Below is a small trained network, with its code and all its weights. Each question gives an input and a class and asks what happens when units are switched off, that is, made to give their printed mean instead of their output.

import numpy as np


def w(rows, s, z=0):
    codes = np.array(rows[::2]) - 128.0
    scale = np.full(codes.shape[1], s)
    scale[-1] = z or s
    return codes * scale


def f(y):
    return y / 2 * (1 + np.tanh(0.7978845608 * (y + 0.044715 * y**3)))


def log_softmax(a):
    a = a - a.max(-1, keepdims=True)
    return a - np.log(np.exp(a).sum(-1, keepdims=True))


def net(x, mask):
    res = np.array(x, float).reshape(1, 3) / 4 @ E
    y = f(res @ A[0][:, :-1].T + A[0][:, -1])
    res = res + np.where(mask, y, B[0][:, -1]) @ B[0][:, :-1]
    return log_softmax(res[-1] @ U[:, :-1].T + U[:, -1])


A, B = {}, {}
E = w([
[209,189,46,202,72,156,154],'x0',
[68,198,106,135,117,15,67],'x1',
[68,90,6,110,124,158,113],'x2',
],0.012)
A[0] = w([
[79,81,54,141,120,167,107,95],'neuron 1',
[132,95,152,126,152,162,182,114],'neuron 2',
[107,61,58,106,135,125,130,147],'neuron 3',
[113,108,137,120,156,197,180,113],'neuron 4',
[77,6,208,63,158,164,137,92],'neuron 5',
[181,196,34,163,60,193,181,84],'neuron 6',
[143,115,127,136,144,196,123,101],'neuron 7',
[92,134,166,98,127,155,111,247],'neuron 8',
[196,129,124,129,73,133,74,154],'neuron 9',
[142,70,122,107,155,198,164,131],'neuron 10',
[167,85,164,110,112,197,149,157],'neuron 11',
[23,215,111,142,95,7,39,128],'neuron 12',
[64,127,62,89,121,170,174,157],'neuron 13',
[178,161,228,116,140,96,191,118],'neuron 14',
[170,87,149,154,153,198,139,149],'neuron 15',
[130,81,137,131,110,160,200,107],'neuron 16',
[74,87,68,122,155,123,154,95],'neuron 17',
[17,57,161,56,225,110,82,95],'neuron 18',
],0.011,0.015)
B[0] = w([
[178,137,180,173,126,47,83,163],'neuron 1',
[114,163,91,101,99,107,113,156],'neuron 2',
[137,72,165,169,88,129,47,171],'neuron 3',
[95,157,113,90,163,118,100,160],'neuron 4',
[167,154,108,85,107,117,179,196],'neuron 5',
[196,148,96,58,112,128,179,193],'neuron 6',
[113,177,125,66,129,107,97,146],'neuron 7',
[141,60,93,197,40,216,150,212],'neuron 8',
[150,130,126,140,100,162,151,161],'neuron 9',
[65,178,138,108,122,136,109,177],'neuron 10',
[89,141,108,126,101,138,94,188],'neuron 11',
[65,175,112,94,87,142,120,250],'neuron 12',
[158,103,161,194,92,133,85,176],'neuron 13',
[179,96,203,184,85,52,30,192],'neuron 14',
[75,158,138,154,110,122,127,183],'neuron 15',
[84,176,90,88,167,71,93,156],'neuron 16',
[179,142,167,132,143,10,67,153],'neuron 17',
[200,178,94,96,144,113,183,214],'neuron 18',
],0.012,0.021)
U = w([
[161,116,195,174,92,72,59,130],'0',
[2,188,107,98,102,117,110,118],'1',
[206,160,103,90,104,119,207,63],'2',
[97,75,109,209,82,240,150,252],'3',
[126,85,163,122,143,126,132,102],'4',
[103,114,151,134,135,131,127,92],'5',
[101,123,144,151,177,118,148,108],'6',
[85,138,139,133,164,131,118,103],'7',
],0.018,0.011)

Each question gives the input, the list of numbers given to net, and the class t.
The units are the neurons (one row each of A and B). Each row of codes is followed by its name. A weight is (code - 128) times the scale printed after its matrix; where a second scale follows, it is the last column's (A, B and U).
mask holds one flag per neuron, in row order. A switched-off neuron (its flag False) gives its mean, the last column of its row in B, instead of its output. The means were averaged over made-up inputs and are rounded, as every weight is.
A unit's drop is (log p(t) with every unit on - log p(t) with that unit switched off) / (log p(t) with every unit on - log p(t) with every unit switched off).
The circuit of an input: a set's keep is (log p(t) with only the set's units on - log p(t) with every unit switched off) / (log p(t) with every unit on - log p(t) with every unit switched off). Starting from the 12 units with the biggest drops (on a tie, the unit counted first), units are removed one at a time, each time the one whose removal leaves the highest keep (on an exact tie, the one counted first), for as long as the keep stays at least 0.8.
circuit, biggest first: the units of the circuit, biggest drop first
most important unit: the unit with the biggest drop
top k neurons: the k neurons with the biggest drops, biggest first
drop when u is switched off: that unit's drop, to one decimal
input [5,0,-3], class 2: most important unit : neuron 6
input [-3,-6,5], class 1: top 2 neurons : neuron 14; neuron 10
input [7,-5,6], class 2: top 2 neurons : neuron 6; neuron 14
input [-3,1,0], class 3: top 2 neurons : neuron 6; neuron 8
input [-7,-6,-3], class 2: top 4 neurons : neuron 5; neuron 18; neuron 12; neuron 8
input [3,-7,-7], class 0: top 2 neurons : neuron 14; neuron 12
input [6,1,7], class 0: top 2 neurons : neuron 1; neuron 3
input [-1,-5,4], class 1: top 2 neurons : neuron 14; neuron 10
input [-6,-5,7], class 0: top 2 neurons : neuron 3; neuron 13
input [8,3,-7], class 2: top 2 neurons : neuron 6; neuron 3
input [-6,-6,-5], class 1: top 2 neurons : neuron 11; neuron 10
input [-8,-3,7], class 2: top 2 neurons : neuron 18; neuron 5
input [-7,-8,-7], class 1: top 2 neurons : neuron 10; neuron 11
input [0,8,-7], class 1: circuit, biggest first : neuron 12
input [-3,2,3], class 3: top 3 neurons : neuron 14; neuron 6; neuron 8
input [3,3,-2], class 3: top 2 neurons : neuron 18; neuron 5
input [-3,-8,6], class 1: top 2 neurons : neuron 10; neuron 14
input [-7,-2,2], class 2: drop when neuron 18 is switched off : 0.2
input [-7,4,-3], class 2: drop when neuron 18 is switched off : 0.3
input [7,4,2], class 2: circuit, biggest first : neuron 6
input [-8,7,-1], class 2: drop when neuron 18 is switched off : 1.4
input [-6,7,8], class 0: drop when neuron 17 is switched off : 0.3
